Here is a tiny trained network, its code and every weight. The questions are about switching its units off for an input and a target symbol, where a switched-off unit gives its printed mean instead of its output.

import numpy as np


def w(rows, s, z=0):
    codes = np.array(rows[::2]) - 128.0
    scale = np.full(codes.shape[1], s)
    scale[-1] = z or s
    return codes * scale


def norm(h):
    return h / np.sqrt((h * h).mean(-1, keepdims=True) + 1e-5)


def f(y):
    return np.maximum(y, 0)


def softmax(a):
    e = np.exp(a - a.max(-1, keepdims=True))
    return e / e.sum(-1, keepdims=True)


def log_softmax(a):
    a = a - a.max(-1, keepdims=True)
    return a - np.log(np.exp(a).sum(-1, keepdims=True))


def net(x, mask):
    ids = ['βδζηθλξσψω'.index(c) for c in x.split()]
    T = len(ids)
    res = E[ids] + P[:T]
    r = norm(res)
    for j in range(3):
        rows = slice(2 * j, 2 * j + 2)
        q, k, v = (r @ M[0][rows].T for M in (Q, K, V))
        z = softmax(np.where(np.tri(T) > 0, q @ k.T / 2**0.5, -1e9)) @ v
        o = O[0][rows]
        res = res + np.where(mask[j], z, o[:, -1]) @ o[:, :-1]
    y = f(norm(res) @ A[0][:, :-1].T + A[0][:, -1])
    res = res + np.where(mask[3:15], y, B[0][:, -1]) @ B[0][:, :-1]
    return log_softmax(norm(res)[-1] @ U[:, :-1].T + U[:, -1])


Q, K, V, O, A, B = {}, {}, {}, {}, {}, {}
E = w([
[181,100,85,164,147,96,180,200,132,189,163,191],'β',
[178,50,120,67,193,130,8,62,175,78,118,116],'δ',
[74,30,149,33,102,99,150,44,150,98,104,156],'ζ',
[91,197,95,115,112,58,66,38,121,196,104,176],'η',
[156,178,246,143,121,188,186,84,59,92,98,104],'θ',
[191,23,49,101,102,114,118,121,85,194,120,152],'λ',
[183,152,167,132,58,122,151,185,67,154,197,171],'ξ',
[167,26,13,171,177,103,43,126,129,112,162,117],'σ',
[104,140,216,165,86,93,150,147,36,147,43,174],'ψ',
[126,117,244,123,167,197,69,88,146,78,62,104],'ω',
],0.014)
P = w([
[74,167,111,74,152,159,117,104,144,212,146,30],'0',
[166,198,74,41,172,121,134,165,100,89,77,108],'1',
[108,151,104,121,155,191,105,38,146,211,166,150],'2',
[203,143,78,88,143,171,166,203,124,46,69,161],'3',
[123,101,168,163,183,152,103,51,111,175,191,201],'4',
[217,89,112,144,104,142,181,202,150,1,80,187],'5',
[123,71,205,217,181,107,102,45,120,151,199,240],'6',
[244,89,115,221,65,79,201,123,246,6,40,153],'7',
],0.0083)
Q[0] = w([
[142,56,3,159,147,80,115,219,195,182,227,152],'h0',
[90,194,176,226,39,146,241,196,103,188,165,128],'h0',
[190,112,142,123,139,121,163,162,120,71,105,155],'h1',
[95,136,127,123,183,98,159,140,139,146,79,80],'h1',
[80,55,137,119,123,188,98,79,175,152,174,139],'h2',
[119,159,140,184,134,176,87,143,185,113,179,119],'h2',
],0.012)
K[0] = w([
[160,85,8,153,132,76,107,179,130,170,189,145],'h0',
[151,227,166,192,91,139,203,181,63,157,153,142],'h0',
[161,118,144,128,78,141,116,169,155,94,99,129],'h1',
[118,145,123,81,114,152,114,150,92,135,159,124],'h1',
[113,92,123,66,170,143,89,114,73,124,129,128],'h2',
[133,137,137,107,158,137,87,157,135,92,118,88],'h2',
],0.016)
V[0] = w([
[183,76,182,254,129,93,145,88,175,32,108,174],'h0',
[203,121,107,145,128,166,106,106,207,73,80,50],'h0',
[140,117,108,194,101,133,176,118,155,57,73,139],'h1',
[166,147,70,176,140,132,124,44,140,89,121,247],'h1',
[133,190,110,91,189,65,177,142,87,150,128,143],'h2',
[75,87,164,130,137,116,118,143,114,144,164,42],'h2',
],0.0067)
O[0] = w([
[93,161,2,78,83,177,112,171,105,162,131,113,86],'h0',
[96,127,144,138,106,94,158,142,51,169,130,185,88],'h0',
[156,106,190,98,220,124,123,30,159,128,98,152,151],'h1',
[156,170,232,149,135,84,184,132,158,125,132,59,229],'h1',
[128,125,55,124,131,133,149,92,124,159,119,182,198],'h2',
[156,182,111,120,132,176,176,122,173,128,145,154,7],'h2',
],0.008,0.0018)
A[0] = w([
[113,102,160,210,126,138,127,99,156,78,158,159,103],'n0',
[127,129,102,112,120,126,84,118,142,127,140,93,24],'n1',
[72,110,109,144,135,165,125,141,130,121,133,98,66],'n2',
[101,139,108,116,112,104,116,104,113,171,163,139,75],'n3',
[108,149,103,114,146,152,152,146,179,165,137,114,2],'n4',
[160,137,119,154,161,147,132,153,184,3,89,101,48],'n5',
[119,148,90,113,105,80,135,146,107,103,30,153,162],'n6',
[107,130,91,160,131,92,116,121,110,109,133,109,91],'n7',
[124,150,128,119,106,145,140,112,141,150,152,143,121],'n8',
[97,134,83,138,129,138,119,131,128,136,140,73,3],'n9',
[148,101,120,153,113,94,168,129,154,59,77,135,89],'n10',
[130,150,67,55,133,127,152,185,89,95,126,142,69],'n11',
],0.017,0.0067)
B[0] = w([
[94,125,140,125,119,108,129,145,68,144,137,195,199],'n0',
[132,146,110,137,137,88,124,147,88,76,108,112,136],'n1',
[138,128,147,124,133,147,119,138,180,151,113,159,136],'n2',
[123,129,141,158,116,139,121,150,167,109,111,86,147],'n3',
[127,136,135,126,249,108,165,192,129,122,123,90,132],'n4',
[181,73,238,243,74,166,147,166,205,61,178,87,168],'n5',
[171,139,94,113,120,99,144,125,107,132,69,217,245],'n6',
[136,146,153,159,101,153,152,119,156,111,103,173,140],'n7',
[108,114,77,141,121,107,127,146,145,102,145,114,150],'n8',
[178,124,211,164,76,183,160,137,170,80,101,134,132],'n9',
[183,151,166,179,122,167,109,148,154,96,140,163,208],'n10',
[110,138,81,96,156,101,115,73,122,174,51,166,189],'n11',
],0.014,0.012)
U = w([
[184,166,104,69,129,80,140,94,115,153,46,217,181],'β',
[93,153,183,88,137,201,38,168,164,217,117,149,90],'δ',
[50,59,158,36,69,84,204,125,180,107,138,134,176],'ζ',
[96,237,163,145,82,22,101,92,179,205,137,86,195],'η',
[126,178,105,153,131,192,184,31,64,132,183,97,230],'θ',
[104,137,123,124,233,98,199,200,137,157,143,106,245],'λ',
[212,125,203,170,73,157,184,186,173,40,108,135,18],'ξ',
[148,150,131,98,146,78,26,152,57,62,126,63,127],'σ',
[122,169,81,94,12,131,65,208,78,156,246,189,63],'ψ',
[174,32,127,164,79,120,124,98,79,253,124,69,13],'ω',
],0.0047,0.0012)

Each question gives the input, a string of symbols that net reads in full, and the target symbol t.
The units are the heads (2 rows each of Q, K, V and O) and the neurons (one row each of A and B). Each row of codes is followed by its name. A weight is (code - 128) times the scale printed after its matrix; where a second scale follows, it is the last column's (O, A, B and U).
mask holds one flag per unit, heads first, then neurons. A switched-off unit (its flag False) gives its mean, the last column of its rows in O or B, instead of its output. The means were averaged over made-up inputs and are rounded, as every weight is.
A unit's drop is (log p(t) with every unit on - log p(t) with that unit switched off) / (log p(t) with every unit on - log p(t) with every unit switched off).
The circuit of an input: a set's keep is (log p(t) with only the set's units on - log p(t) with every unit switched off) / (log p(t) with every unit on - log p(t) with every unit switched off). Starting from the 12 units with the biggest drops (on a tie, the unit counted first), units are removed one at a time, each time the one whose removal leaves the highest keep (on an exact tie, the one counted first), for as long as the keep stays at least 0.8.
units of the circuit, in order: the units of the circuit, biggest drop first
k most important neurons: the k neurons with the biggest drops, biggest first
which heads matter: for each layer, one digit per head in row order, 1 if its drop is at least 0.15 and else 0, layers parted by /
drop when u is switched off: that unit's drop, to one decimal
input θ σ β β, target ξ: which heads matter => 100
input σ ψ σ ξ ζ, target ζ: units of the circuit, in order => [n6, h0, n10, h1]
input λ β δ δ, target ξ: units of the circuit, in order => [n5]
input ζ θ ω, target δ: which heads matter => 110
input ψ ζ ψ θ ψ ψ λ, target ω: which heads matter => 100
input ξ θ ξ θ σ ψ θ ω, target β: which heads matter => 100
input σ θ θ, target θ: which heads matter => 000
input θ η ξ σ ψ ω, target β: units of the circuit, in order => [h0, n11]
input β ζ ζ ζ, target ξ: which heads matter => 000
input δ ξ ξ, target ψ: which heads matter => 110
input ψ ω η, target η: which heads matter => 010
input θ δ η ξ ζ ω σ, target ξ: which heads matter => 110
input ξ β σ ψ ω, target δ: which heads matter => 100
input ω ψ λ, target ω: 4 most important neurons => [n6, n10, n5, n11]
input ζ ξ ζ ξ ω σ θ, target θ: which heads matter => 100
input ω ψ ω λ η ξ, target β: which heads matter => 100
input ξ ψ δ, target σ: most important neuron => [n1]
input ψ ξ ξ, target ψ: drop when n11 is switched off => 0.2
input η ξ β, target λ: drop when h0 is switched off => 0.1
input σ ξ ω ω λ ψ β θ, target β: drop when h0 is switched off => 2.9
